Below are the code and all the weights of a small trained network. Each question names an input and a target symbol and asks about switching units off, where a switched-off unit gives its printed mean instead of its output.

import numpy as np


def w(rows, s, z=0):
    codes = np.array(rows[::2]) - 128.0
    scale = np.full(codes.shape[1], s)
    scale[-1] = z or s
    return codes * scale


def f(y):
    return y / 2 * (1 + np.tanh(0.7978845608 * (y + 0.044715 * y**3)))


def softmax(a):
    e = np.exp(a - a.max(-1, keepdims=True))
    return e / e.sum(-1, keepdims=True)


def log_softmax(a):
    a = a - a.max(-1, keepdims=True)
    return a - np.log(np.exp(a).sum(-1, keepdims=True))


def net(x, mask):
    ids = ['ΓΞΠΦΨβδεζηθλμστω'.index(c) for c in x.split()]
    T = len(ids)
    res = E[ids] + P[:T]
    r = res
    for j in range(2):
        rows = slice(2 * j, 2 * j + 2)
        q, k, v = (r @ M[0][rows].T for M in (Q, K, V))
        z = softmax(np.where(np.tri(T) > 0, q @ k.T / 2**0.5, -1e9)) @ v
        o = O[0][rows]
        res = res + np.where(mask[j], z, o[:, -1]) @ o[:, :-1]
    y = f(res @ A[0][:, :-1].T + A[0][:, -1])
    res = res + np.where(mask[2:14], y, B[0][:, -1]) @ B[0][:, :-1]
    return log_softmax(res[-1] @ U[:, :-1].T + U[:, -1])


Q, K, V, O, A, B = {}, {}, {}, {}, {}, {}
E = w([
[181,140,63,68],'Γ',
[111,18,69,118],'Ξ',
[79,207,235,103],'Π',
[69,86,235,234],'Φ',
[112,6,86,102],'Ψ',
[195,115,175,71],'β',
[203,83,163,107],'δ',
[204,131,154,73],'ε',
[55,193,204,153],'ζ',
[141,209,82,102],'η',
[107,101,67,61],'θ',
[137,122,58,78],'λ',
[74,93,39,71],'μ',
[6,184,107,153],'σ',
[218,178,166,45],'τ',
[68,142,216,149],'ω',
],0.015)
P = w([
[86,98,135,6],'0',
[141,73,132,88],'1',
[150,96,135,88],'2',
[159,99,150,85],'3',
[122,112,126,144],'4',
[124,125,128,146],'5',
],0.015)
Q[0] = w([
[69,177,117,202],'h1',
[82,140,172,66],'h1',
[46,147,105,254],'h2',
[100,148,77,251],'h2',
],0.008)
K[0] = w([
[208,124,122,197],'h1',
[105,236,175,90],'h1',
[147,100,137,253],'h2',
[242,167,99,147],'h2',
],0.0076)
V[0] = w([
[143,58,129,151],'h1',
[136,103,167,172],'h1',
[115,215,128,105],'h2',
[247,206,107,150],'h2',
],0.014)
O[0] = w([
[149,198,121,75,132],'h1',
[195,178,110,90,120],'h1',
[164,11,125,203,109],'h2',
[125,84,83,126,7],'h2',
],0.012,0.018)
A[0] = w([
[38,156,181,137,126],'n1',
[169,188,160,88,168],'n2',
[200,147,147,144,125],'n3',
[189,132,186,188,198],'n4',
[77,168,163,169,209],'n5',
[62,157,99,134,220],'n6',
[175,43,32,33,69],'n7',
[166,93,105,55,246],'n8',
[214,60,76,222,151],'n9',
[173,178,124,198,109],'n10',
[228,137,93,150,213],'n11',
[173,34,50,7,254],'n12',
],0.012,0.005)
B[0] = w([
[207,131,142,122,245],'n1',
[108,94,85,122,254],'n2',
[90,91,89,145,148],'n3',
[127,109,49,131,189],'n4',
[154,123,122,157,224],'n5',
[150,49,150,103,164],'n6',
[185,75,3,183,140],'n7',
[53,193,135,93,161],'n8',
[130,111,202,139,147],'n9',
[91,61,96,105,138],'n10',
[81,118,199,95,133],'n11',
[92,229,124,244,170],'n12',
],0.012,0.016)
U = w([
[252,111,161,138,142],'Γ',
[200,90,10,167,237],'Ξ',
[87,117,243,106,240],'Π',
[129,129,165,58,5],'Φ',
[151,192,61,123,7],'Ψ',
[108,132,144,159,187],'β',
[92,164,164,131,149],'δ',
[146,174,77,145,17],'ε',
[74,81,117,49,120],'ζ',
[88,99,152,175,61],'η',
[121,164,99,165,32],'θ',
[108,109,20,157,68],'λ',
[96,202,124,97,106],'μ',
[115,121,93,186,2],'σ',
[92,53,144,111,94],'τ',
[104,140,138,156,159],'ω',
],0.011,0.0039)

Each question gives the input, a string of symbols that net reads in full, and the target symbol t.
The units are the heads (2 rows each of Q, K, V and O) and the neurons (one row each of A and B). Each row of codes is followed by its name. A weight is (code - 128) times the scale printed after its matrix; where a second scale follows, it is the last column's (O, A, B and U).
mask holds one flag per unit, heads first, then neurons. A switched-off unit (its flag False) gives its mean, the last column of its rows in O or B, instead of its output. The means were averaged over made-up inputs and are rounded, as every weight is.
A unit's drop is (log p(t) with every unit on - log p(t) with that unit switched off) / (log p(t) with every unit on - log p(t) with every unit switched off).
The circuit of an input: a set's keep is (log p(t) with only the set's units on - log p(t) with every unit switched off) / (log p(t) with every unit on - log p(t) with every unit switched off). Starting from the 12 units with the biggest drops (on a tie, the unit counted first), units are removed one at a time, each time the one whose removal leaves the highest keep (on an exact tie, the one counted first), for as long as the keep stays at least 0.8.
units of the circuit, in order: the units of the circuit, biggest drop first
most important unit: the unit with the biggest drop
top k neurons: the k neurons with the biggest drops, biggest first
heads that matter: for each layer, one digit per head in row order, 1 if its drop is at least 0.15 and else 0, layers parted by /
input θ ω Π ω Φ ω, target Ξ: most important unit : h1
input δ η δ, target μ: heads that matter : 01
input Φ Φ δ δ Ξ, target μ: units of the circuit, in order : (h1; n8; h2)
input θ Ψ ω θ, target Π: units of the circuit, in order : (h1; n4; n7)
input Φ Φ Π, target Γ: heads that matter : 00
input Ψ β β ζ, target Γ: units of the circuit, in order : (n1; n8)
input Φ θ Φ ζ ζ η, target ζ: top 4 neurons : (n12; n11; n1; n10)
input δ ζ Φ τ, target μ: heads that matter : 01
input Φ Φ τ β β, target ζ: heads that matter : 10
input θ η τ Π Φ β, target Ξ: units of the circuit, in order : (n4; h2)
input Γ δ Ξ, target λ: units of the circuit, in order : (n7; n1; n8)
input Φ Φ Γ, target μ: heads that matter : 00
input Ξ Ψ θ, target ζ: heads that matter : 01
input Φ Φ Φ β, target ζ: heads that matter : 11
input ω η Π σ ω, target Ξ: units of the circuit, in order : (h2; n4)
input θ Φ Π ε, target Ξ: units of the circuit, in order : (n3)
input ω Φ Ξ Γ Φ, target Ξ: top 2 neurons : (n2; n10)
input Φ ω σ η, target ζ: heads that matter : 00
input θ σ σ θ Φ, target Γ: heads that matter : 01
input Φ Φ δ, target ζ: heads that matter : 11
input Π θ Φ δ θ τ, target τ: most important unit : h2
input Π σ Φ τ, target Π: top 3 neurons : (n9; n2; n11)
input ζ ε β, target τ: top 2 neurons : (n4; n1)
input τ ζ Φ Φ Φ μ, target μ: heads that matter : 10
input Φ θ Φ ζ ζ, target Ξ: heads that matter : 10
input Π ω θ, target η: heads that matter : 11
input Φ ω Π ζ ε, target ζ: most important unit : n11
